Below are the code and all the weights of a small trained network. Each question names an input and a class and asks about switching units off, where a switched-off unit gives its printed mean instead of its output.

import numpy as np


def w(rows, s, z=0):
    codes = np.array(rows[::2]) - 128.0
    scale = np.full(codes.shape[1], s)
    scale[-1] = z or s
    return codes * scale


def norm(h):
    return h / np.sqrt((h * h).mean(-1, keepdims=True) + 1e-5)


def f(y):
    return y / 2 * (1 + np.tanh(0.7978845608 * (y + 0.044715 * y**3)))


def log_softmax(a):
    a = a - a.max(-1, keepdims=True)
    return a - np.log(np.exp(a).sum(-1, keepdims=True))


def net(x, mask):
    res = np.array(x, float).reshape(1, 7) / 4 @ E
    u = 0
    for l in range(2):
        y = f(norm(res) @ A[l][:, :-1].T + A[l][:, -1])
        res = res + np.where(mask[u : u + 10], y, B[l][:, -1]) @ B[l][:, :-1]
        u += 10
    return log_softmax(norm(res)[-1] @ U[:, :-1].T + U[:, -1])


A, B = {}, {}
E = w([
[94,138,101,90,255],'x0',
[154,167,104,144,128],'x1',
[139,159,209,69,132],'x2',
[152,106,50,39,91],'x3',
[94,136,140,113,122],'x4',
[148,120,121,135,134],'x5',
[154,121,117,137,131],'x6',
],0.0042)
A[0] = w([
[22,41,25,210,129,161],'0.n1',
[185,136,79,169,141,250],'0.n2',
[87,44,161,70,100,243],'0.n3',
[161,136,72,1,113,39],'0.n4',
[198,150,228,22,153,2],'0.n5',
[91,129,26,182,159,77],'0.n6',
[155,130,143,168,52,165],'0.n7',
[167,178,134,106,160,193],'0.n8',
[145,198,191,66,168,59],'0.n9',
[159,88,120,162,46,170],'0.n10',
],0.0073,0.0013)
B[0] = w([
[140,120,194,132,89,255],'0.n1',
[15,172,183,103,91,179],'0.n2',
[222,163,108,185,146,199],'0.n3',
[147,95,61,253,148,238],'0.n4',
[63,40,181,153,48,218],'0.n5',
[58,95,148,115,64,193],'0.n6',
[128,141,115,57,163,216],'0.n7',
[7,120,103,82,131,158],'0.n8',
[96,142,134,139,82,187],'0.n9',
[130,138,150,100,151,231],'0.n10',
],0.0057,0.0035)
A[1] = w([
[135,100,122,117,200,88],'1.n1',
[166,125,91,169,138,46],'1.n2',
[234,167,164,167,63,98],'1.n3',
[98,87,107,122,212,32],'1.n4',
[129,66,92,131,68,152],'1.n5',
[58,86,110,110,187,95],'1.n6',
[142,168,119,83,79,7],'1.n7',
[81,193,120,100,133,247],'1.n8',
[56,96,228,208,208,61],'1.n9',
[152,129,2,204,158,204],'1.n10',
],0.0094,0.0013)
B[1] = w([
[212,169,134,76,69,124],'1.n1',
[96,155,100,165,130,135],'1.n2',
[93,188,46,19,133,206],'1.n3',
[110,78,4,31,34,142],'1.n4',
[143,111,203,217,147,191],'1.n5',
[55,194,182,48,8,166],'1.n6',
[91,125,115,119,112,139],'1.n7',
[156,252,76,210,178,152],'1.n8',
[225,75,78,109,156,254],'1.n9',
[219,169,151,100,194,197],'1.n10',
],0.0049,0.007)
U = w([
[104,148,32,2,78,52],'0',
[105,49,201,190,71,98],'1',
[209,100,52,176,235,90],'2',
[134,154,74,141,153,254],'3',
],0.0073,0.0017)

Each question gives the input, the list of numbers given to net, and the class t.
The units are the neurons (one row each of A and B). Each row of codes is followed by its name. A weight is (code - 128) times the scale printed after its matrix; where a second scale follows, it is the last column's (A, B and U).
mask holds one flag per neuron, layer by layer. A switched-off neuron (its flag False) gives its mean, the last column of its row in B, instead of its output. The means were averaged over made-up inputs and are rounded, as every weight is.
A unit's drop is (log p(t) with every unit on - log p(t) with that unit switched off) / (log p(t) with every unit on - log p(t) with every unit switched off).
The circuit of an input: a set's keep is (log p(t) with only the set's units on - log p(t) with every unit switched off) / (log p(t) with every unit on - log p(t) with every unit switched off). Starting from the 12 units with the biggest drops (on a tie, the unit counted first), units are removed one at a time, each time the one whose removal leaves the highest keep (on an exact tie, the one counted first), for as long as the keep stays at least 0.8.
units of the circuit, in order: the units of the circuit, biggest drop first
most important unit: the unit with the biggest drop
top k neurons: the k neurons with the biggest drops, biggest first
top k neurons in layer l: the k neurons of layer l with the biggest drops, biggest first
input [-7,-7,5,-8,-6,-2,6], class 2: units of the circuit, in order => [1.n6; 1.n9; 0.n1]
input [7,3,-1,-5,-7,-7,-2], class 0: most important unit => 1.n6
input [-8,-6,6,-3,4,-1,-2], class 0: top 2 neurons => [1.n3; 0.n3]
input [8,6,-2,-3,-2,1,0], class 0: units of the circuit, in order => [1.n6; 1.n4]
input [-4,3,-5,5,4,-6,8], class 1: units of the circuit, in order => [1.n5; 1.n9]
input [4,-4,0,-5,5,-5,-7], class 2: top 2 neurons in layer 0 => [0.n7; 0.n8]
input [8,2,8,-8,-1,-5,0], class 0: top 3 neurons => [1.n6; 0.n8; 1.n5]
input [-5,5,2,6,8,3,-2], class 2: units of the circuit, in order => [0.n4; 1.n6; 1.n5]
input [-7,7,4,8,8,4,-3], class 2: units of the circuit, in order => [0.n4; 1.n6]
input [3,2,1,6,5,5,-5], class 2: top 2 neurons => [0.n4; 1.n10]
input [-4,-1,-6,-7,4,1,-8], class 2: units of the circuit, in order => [1.n9; 0.n5]
input [-4,-3,3,-2,6,-6,0], class 0: top 2 neurons in layer 0 => [0.n3; 0.n2]
input [-3,4,2,7,0,4,5], class 2: units of the circuit, in order => [0.n4; 1.n10]
input [-8,-3,-7,-5,-5,0,-1], class 0: units of the circuit, in order => [1.n3; 0.n5; 0.n4]
input [2,7,7,8,2,1,-2], class 2: units of the circuit, in order => [0.n4]
input [-7,-2,-5,0,4,0,-7], class 0: top 2 neurons => [1.n3; 0.n5]
input [-8,-6,2,-8,6,-8,3], class 0: top 2 neurons => [1.n3; 1.n5]
input [-1,4,-6,-3,-7,1,-2], class 1: top 2 neurons => [0.n6; 0.n1]
input [4,6,7,6,-7,2,7], class 1: top 2 neurons => [0.n5; 0.n8]
input [-3,8,-8,0,0,-6,8], class 1: top 2 neurons => [0.n6; 1.n3]
input [5,7,7,8,-4,-8,-5], class 2: top 4 neurons in layer 1 => [1.n10; 1.n5; 1.n3; 1.n7]
input [-5,5,-4,-2,0,-7,4], class 0: top neuron in layer 1 => [1.n5]
input [-4,5,0,5,-3,7,-8], class 2: top 2 neurons => [0.n4; 0.n1]
input [2,3,-1,3,1,1,-8], class 2: top 2 neurons => [0.n4; 1.n10]
input [1,6,6,-2,0,0,-2], class 1: top 2 neurons => [0.n5; 1.n3]
